Here is a tiny trained network, its code and every weight. The questions are about switching its units off for an input and a class, where a switched-off unit gives its printed mean instead of its output.

import numpy as np


def w(rows, s, z=0):
    codes = np.array(rows[::2]) - 128.0
    scale = np.full(codes.shape[1], s)
    scale[-1] = z or s
    return codes * scale


def norm(h):
    return h / np.sqrt((h * h).mean(-1, keepdims=True) + 1e-5)


def f(y):
    return y / 2 * (1 + np.tanh(0.7978845608 * (y + 0.044715 * y**3)))


def log_softmax(a):
    a = a - a.max(-1, keepdims=True)
    return a - np.log(np.exp(a).sum(-1, keepdims=True))


def net(x, mask):
    res = np.array(x, float).reshape(1, 3) / 4 @ E
    u = 0
    for l in range(3):
        y = f(norm(res) @ A[l][:, :-1].T + A[l][:, -1])
        res = res + np.where(mask[u : u + 10], y, B[l][:, -1]) @ B[l][:, :-1]
        u += 10
    return log_softmax(norm(res)[-1] @ U[:, :-1].T + U[:, -1])


A, B = {}, {}
E = w([
[149,248,70,131,78],'x0',
[174,136,227,69,70],'x1',
[127,179,166,151,254],'x2',
],0.008)
A[0] = w([
[105,189,131,202,110,106],'L0N1',
[168,196,194,175,232,174],'L0N2',
[152,112,210,74,133,88],'L0N3',
[143,161,158,132,142,59],'L0N4',
[248,181,149,88,109,38],'L0N5',
[140,113,171,104,84,78],'L0N6',
[143,149,58,137,102,14],'L0N7',
[166,180,89,201,114,56],'L0N8',
[126,177,159,129,196,2],'L0N9',
[118,87,108,154,118,73],'L0N10',
],0.012,0.0075)
B[0] = w([
[160,156,59,58,102,151],'L0N1',
[27,199,172,141,196,255],'L0N2',
[169,62,131,45,167,182],'L0N3',
[168,205,159,32,50,125],'L0N4',
[168,205,188,248,89,159],'L0N5',
[218,137,140,140,160,152],'L0N6',
[121,158,30,159,82,136],'L0N7',
[84,136,83,25,110,149],'L0N8',
[254,159,98,115,50,142],'L0N9',
[84,122,145,100,144,127],'L0N10',
],0.0086,0.0091)
A[1] = w([
[73,36,152,191,159,136],'L1N1',
[65,109,120,252,152,64],'L1N2',
[68,71,84,111,131,1],'L1N3',
[74,77,76,97,126,2],'L1N4',
[226,87,121,124,138,61],'L1N5',
[91,205,77,127,135,220],'L1N6',
[146,121,224,107,114,61],'L1N7',
[206,138,122,181,110,37],'L1N8',
[161,161,126,119,119,146],'L1N9',
[151,190,181,126,72,64],'L1N10',
],0.013,0.0071)
B[1] = w([
[211,211,145,159,91,196],'L1N1',
[162,88,236,183,50,162],'L1N2',
[254,189,81,108,162,135],'L1N3',
[191,174,80,84,81,134],'L1N4',
[152,30,204,182,91,148],'L1N5',
[117,51,158,162,102,255],'L1N6',
[21,116,59,115,162,165],'L1N7',
[162,116,3,20,132,129],'L1N8',
[135,115,90,134,161,149],'L1N9',
[178,157,152,213,200,157],'L1N10',
],0.0084,0.0092)
A[2] = w([
[126,187,184,131,144,110],'L2N1',
[11,168,101,177,181,61],'L2N2',
[190,176,156,194,58,109],'L2N3',
[93,250,103,88,173,119],'L2N4',
[110,123,120,116,230,127],'L2N5',
[5,164,112,141,185,46],'L2N6',
[52,192,229,138,180,115],'L2N7',
[240,141,112,164,89,2],'L2N8',
[74,167,69,147,135,159],'L2N9',
[67,166,162,3,205,8],'L2N10',
],0.012,0.0068)
B[2] = w([
[92,140,93,168,113,174],'L2N1',
[206,135,125,81,121,187],'L2N2',
[114,156,109,81,176,189],'L2N3',
[159,61,216,151,116,176],'L2N4',
[185,71,84,48,80,166],'L2N5',
[221,103,192,97,93,181],'L2N6',
[66,172,85,162,147,244],'L2N7',
[183,181,56,16,114,161],'L2N8',
[109,97,144,180,95,165],'L2N9',
[81,46,5,73,133,159],'L2N10',
],0.015,0.011)
U = w([
[252,226,47,30,129,57],'0',
[236,36,225,110,71,210],'1',
[58,213,202,231,218,221],'2',
[37,44,46,38,222,3],'3',
[71,98,28,211,25,17],'4',
],0.022,0.0057)

Each question gives the input, the list of numbers given to net, and the class t.
The units are the neurons (one row each of A and B). Each row of codes is followed by its name. A weight is (code - 128) times the scale printed after its matrix; where a second scale follows, it is the last column's (A, B and U).
mask holds one flag per neuron, layer by layer. A switched-off neuron (its flag False) gives its mean, the last column of its row in B, instead of its output. The means were averaged over made-up inputs and are rounded, as every weight is.
A unit's drop is (log p(t) with every unit on - log p(t) with that unit switched off) / (log p(t) with every unit on - log p(t) with every unit switched off).
unit that matters most: the unit with the biggest drop
k most important neurons: the k neurons with the biggest drops, biggest first
k most important neurons of layer l: the k neurons of layer l with the biggest drops, biggest first
drop of u: that unit's drop, to one decimal
input [-1,8,6], class 3: unit that matters most => L0N3
input [0,5,6], class 3: 2 most important neurons of layer 1 => (L1N1; L1N2)
input [0,-4,-8], class 0: 3 most important neurons => (L1N3; L0N1; L1N7)
input [1,-1,2], class 1: 3 most important neurons of layer 2 => (L2N6; L2N4; L2N2)
input [1,-5,7], class 1: 2 most important neurons => (L2N6; L2N2)
input [3,-2,4], class 1: 2 most important neurons of layer 2 => (L2N6; L2N4)
input [0,8,8], class 3: 4 most important neurons => (L0N3; L2N10; L1N1; L2N5)
input [1,6,1], class 2: 2 most important neurons => (L0N5; L1N10)
input [6,-3,7], class 1: 2 most important neurons of layer 2 => (L2N4; L2N6)
input [2,7,-3], class 0: 2 most important neurons => (L0N2; L0N5)
input [0,-7,3], class 2: 2 most important neurons => (L1N2; L0N3)
input [1,7,-4], class 0: 4 most important neurons => (L0N2; L0N5; L1N6; L2N8)
input [-7,0,3], class 2: 2 most important neurons of layer 0 => (L0N1; L0N8)
input [-6,-1,-6], class 0: unit that matters most => L1N1
input [0,3,3], class 3: 3 most important neurons of layer 2 => (L2N10; L2N7; L2N5)
input [3,5,6], class 2: drop of L2N1 => 0.0
input [2,-1,8], class 1: drop of L2N4 => 1.3
input [-2,4,3], class 3: drop of L2N10 => 0.2
